Below is a small trained network, with its code and all its weights. Each question gives an input and a target symbol and asks what happens when units are switched off, that is, made to give their printed mean instead of their output.

import numpy as np


def w(rows, s, z=0):
    codes = np.array(rows[::2]) - 128.0
    scale = np.full(codes.shape[1], s)
    scale[-1] = z or s
    return codes * scale


def norm(h):
    return h / np.sqrt((h * h).mean(-1, keepdims=True) + 1e-5)


def f(y):
    return y / 2 * (1 + np.tanh(0.7978845608 * (y + 0.044715 * y**3)))


def softmax(a):
    e = np.exp(a - a.max(-1, keepdims=True))
    return e / e.sum(-1, keepdims=True)


def log_softmax(a):
    a = a - a.max(-1, keepdims=True)
    return a - np.log(np.exp(a).sum(-1, keepdims=True))


def net(x, mask):
    ids = ['ΔΘΦΨΩαβηξ'.index(c) for c in x.split()]
    T = len(ids)
    res = E[ids] + P[:T]
    u = 0
    for l in range(3):
        r = norm(res)
        for j in range(2):
            rows = slice(2 * j, 2 * j + 2)
            q, k, v = (r @ M[l][rows].T for M in (Q, K, V))
            z = softmax(np.where(np.tri(T) > 0, q @ k.T / 2**0.5, -1e9)) @ v
            o = O[l][rows]
            res = res + np.where(mask[u + j], z, o[:, -1]) @ o[:, :-1]
        u += 2
        y = f(norm(res) @ A[l][:, :-1].T + A[l][:, -1])
        res = res + np.where(mask[u : u + 12], y, B[l][:, -1]) @ B[l][:, :-1]
        u += 12
    return log_softmax(norm(res)[-1] @ U[:, :-1].T + U[:, -1])


Q, K, V, O, A, B = {}, {}, {}, {}, {}, {}
E = w([
[162,112,101],'Δ',
[133,101,147],'Θ',
[150,113,136],'Φ',
[114,103,154],'Ψ',
[170,115,127],'Ω',
[157,117,139],'α',
[99,89,191],'β',
[198,6,131],'η',
[145,172,145],'ξ',
],0.02)
P = w([
[80,55,221],'0',
[224,120,226],'1',
[242,136,240],'2',
[254,140,247],'3',
[241,135,234],'4',
[217,131,231],'5',
[194,131,218],'6',
[164,127,206],'7',
[151,135,185],'8',
[129,125,168],'9',
[87,130,129],'10',
[67,140,98],'11',
[63,140,82],'12',
[123,115,102],'13',
],0.0041)
Q[0] = w([
[196,96,174],'0.h1',
[103,2,234],'0.h1',
[180,80,36],'0.h2',
[193,96,162],'0.h2',
],0.0064)
K[0] = w([
[103,194,111],'0.h1',
[116,212,129],'0.h1',
[46,220,65],'0.h2',
[2,168,193],'0.h2',
],0.0087)
V[0] = w([
[156,202,54],'0.h1',
[158,29,57],'0.h1',
[154,84,1],'0.h2',
[80,247,107],'0.h2',
],0.006)
O[0] = w([
[71,184,96,38],'0.h1',
[177,33,110,115],'0.h1',
[160,132,255,28],'0.h2',
[202,148,159,1],'0.h2',
],0.0075,0.006)
A[0] = w([
[170,114,144,160],'0.n1',
[140,142,157,130],'0.n2',
[148,213,163,252],'0.n3',
[40,110,84,66],'0.n4',
[128,125,1,157],'0.n5',
[66,77,180,251],'0.n6',
[123,182,233,178],'0.n7',
[52,218,171,141],'0.n8',
[135,174,123,219],'0.n9',
[10,230,144,122],'0.n10',
[125,245,79,250],'0.n11',
[162,58,85,201],'0.n12',
],0.0096,0.0035)
B[0] = w([
[124,200,72,153],'0.n1',
[117,149,59,121],'0.n2',
[64,229,164,130],'0.n3',
[154,125,190,154],'0.n4',
[166,163,216,171],'0.n5',
[229,252,146,255],'0.n6',
[65,152,154,135],'0.n7',
[97,213,177,139],'0.n8',
[102,165,102,128],'0.n9',
[60,239,223,150],'0.n10',
[35,195,34,142],'0.n11',
[114,204,203,252],'0.n12',
],0.0046,0.0071)
Q[1] = w([
[168,111,191],'1.h1',
[177,43,99],'1.h1',
[1,118,87],'1.h2',
[117,151,81],'1.h2',
],0.0085)
K[1] = w([
[154,148,185],'1.h1',
[150,124,129],'1.h1',
[189,88,137],'1.h2',
[244,159,195],'1.h2',
],0.011)
V[1] = w([
[121,28,114],'1.h1',
[71,121,161],'1.h1',
[127,254,203],'1.h2',
[37,154,197],'1.h2',
],0.0077)
O[1] = w([
[178,254,155,98],'1.h1',
[68,134,77,97],'1.h1',
[60,128,74,254],'1.h2',
[44,167,173,144],'1.h2',
],0.0085,0.004)
A[1] = w([
[162,138,184,156],'1.n1',
[128,131,116,148],'1.n2',
[132,140,129,112],'1.n3',
[157,122,162,115],'1.n4',
[109,135,5,143],'1.n5',
[167,201,34,174],'1.n6',
[133,213,134,198],'1.n7',
[123,141,154,110],'1.n8',
[139,176,75,254],'1.n9',
[155,141,90,92],'1.n10',
[81,198,127,125],'1.n11',
[128,146,77,95],'1.n12',
],0.013,0.0061)
B[1] = w([
[84,120,183,253],'1.n1',
[130,127,130,132],'1.n2',
[104,128,120,122],'1.n3',
[76,153,137,182],'1.n4',
[99,184,199,142],'1.n5',
[61,80,182,145],'1.n6',
[74,121,198,222],'1.n7',
[102,138,123,141],'1.n8',
[42,156,254,191],'1.n9',
[117,126,132,111],'1.n10',
[133,167,173,203],'1.n11',
[56,106,132,108],'1.n12',
],0.0088,0.0054)
Q[2] = w([
[53,161,168],'2.h1',
[19,120,76],'2.h1',
[151,122,1],'2.h2',
[166,65,16],'2.h2',
],0.008)
K[2] = w([
[89,54,106],'2.h1',
[100,86,154],'2.h1',
[185,160,254],'2.h2',
[226,213,233],'2.h2',
],0.0075)
V[2] = w([
[181,221,153],'2.h1',
[188,45,88],'2.h1',
[130,136,161],'2.h2',
[62,2,70],'2.h2',
],0.0079)
O[2] = w([
[55,125,26,167],'2.h1',
[78,95,133,1],'2.h1',
[125,126,158,197],'2.h2',
[192,1,250,48],'2.h2',
],0.0076,0.0043)
A[2] = w([
[25,144,101,127],'2.n1',
[137,96,174,141],'2.n2',
[106,3,26,126],'2.n3',
[207,99,110,112],'2.n4',
[39,173,162,164],'2.n5',
[247,78,131,48],'2.n6',
[178,72,70,4],'2.n7',
[134,158,92,141],'2.n8',
[135,236,96,82],'2.n9',
[123,160,131,106],'2.n10',
[95,186,255,188],'2.n11',
[68,138,121,178],'2.n12',
],0.0092,0.0037)
B[2] = w([
[95,51,110,150],'2.n1',
[110,150,53,141],'2.n2',
[102,146,255,132],'2.n3',
[2,151,132,126],'2.n4',
[99,49,18,198],'2.n5',
[57,147,120,131],'2.n6',
[179,152,86,128],'2.n7',
[143,115,147,125],'2.n8',
[162,214,219,137],'2.n9',
[131,155,99,134],'2.n10',
[177,100,66,249],'2.n11',
[140,36,102,151],'2.n12',
],0.0053,0.016)
U = w([
[191,82,255,125],'Δ',
[175,154,120,123],'Θ',
[156,119,124,238],'Φ',
[62,31,95,2],'Ψ',
[175,161,133,112],'Ω',
[145,82,125,171],'α',
[144,97,103,97],'β',
[168,121,170,52],'η',
[74,194,215,201],'ξ',
],0.0093,0.0048)

Each question gives the input, a string of symbols that net reads in full, and the target symbol t.
The units are the heads (2 rows each of Q, K, V and O) and the neurons (one row each of A and B). Each row of codes is followed by its name. A weight is (code - 128) times the scale printed after its matrix; where a second scale follows, it is the last column's (O, A, B and U).
mask holds one flag per unit, layer by layer, with each layer's heads first. A switched-off unit (its flag False) gives its mean, the last column of its rows in O or B, instead of its output. The means were averaged over made-up inputs and are rounded, as every weight is.
A unit's drop is (log p(t) with every unit on - log p(t) with that unit switched off) / (log p(t) with every unit on - log p(t) with every unit switched off).
The circuit of an input: a set's keep is (log p(t) with only the set's units on - log p(t) with every unit switched off) / (log p(t) with every unit on - log p(t) with every unit switched off). Starting from the 12 units with the biggest drops (on a tie, the unit counted first), units are removed one at a time, each time the one whose removal leaves the highest keep (on an exact tie, the one counted first), for as long as the keep stays at least 0.8.
circuit, biggest first: the units of the circuit, biggest drop first
k most important neurons: the k neurons with the biggest drops, biggest first
k most important neurons of layer l: the k neurons of layer l with the biggest drops, biggest first
drop when u is switched off: that unit's drop, to one decimal
input Θ β β β α α Ω Θ Θ Θ η Θ, target Δ: circuit, biggest first => (2.h2, 0.n6, 1.n11)
input β β β β Φ, target Ψ: circuit, biggest first => (0.n6)
input η η Ψ, target Δ: circuit, biggest first => (0.h1, 1.h2)
input β Θ Φ, target Ψ: 2 most important neurons => (0.n6, 1.n1)
input Ω Ω β Θ α Θ ξ Δ, target ξ: 2 most important neurons of layer 0 => (0.n5, 0.n6)
input Θ β Ψ α Θ Φ η Φ, target Δ: 2 most important neurons => (2.n5, 1.n1)
input α α α η Ψ, target Δ: 3 most important neurons => (2.n5, 0.n6, 1.n1)
input Ω Θ Θ Δ η α β Φ ξ α η, target ξ: 3 most important neurons => (2.n11, 2.n3, 2.n5)
input Θ β β α β Ψ Δ, target Ψ: 2 most important neurons => (0.n6, 1.n6)
input α α α β β Θ Ω Θ Θ Θ Θ Θ ξ α, target ξ: 4 most important neurons => (0.n11, 0.n10, 1.n11, 0.n3)
input Θ α Δ Φ Θ β Ψ β α, target Ψ: 2 most important neurons of layer 0 => (0.n6, 0.n5)
input ξ β β η, target ξ: 4 most important neurons => (2.n3, 2.n11, 2.n5, 2.n4)
input Θ β β, target Ψ: 2 most important neurons => (1.n1, 1.n11)
input η Ψ Ω Θ Θ α Ψ Θ η ξ Ω, target ξ: circuit, biggest first => (1.n9)
input Θ Θ ξ ξ Ω, target ξ: 2 most important neurons => (1.n5, 1.n9)
input Θ Θ Θ Θ β β Ω, target Ψ: 2 most important neurons => (0.n6, 1.n6)
input β α Δ Θ Ψ Θ α β Δ Δ β Φ ξ α, target ξ: 3 most important neurons => (1.n11, 0.n11, 0.n10)
input Δ Θ Θ Δ Ω β η η β, target Δ: 3 most important neurons of layer 1 => (1.n1, 1.n5, 1.n9)
input Θ η α, target Δ: drop when 2.n5 is switched off => 0.2
input β Φ ξ Δ, target ξ: drop when 1.n5 is switched off => 0.1
input η Δ Ψ Θ Θ β Θ β α, target Ψ: drop when 1.h1 is switched off => 0.5
input Ψ Θ Θ α Θ Θ Δ α Θ Θ η η α, target Δ: drop when 2.h2 is switched off => 0.3
input Θ Φ Θ ξ Ψ η Θ β β η β, target Δ: most important neuron of layer 1 => (1.n11)
input Θ α β Ψ β β Δ, target Ψ: 2 most important neurons of layer 0 => (0.n6, 0.n10)
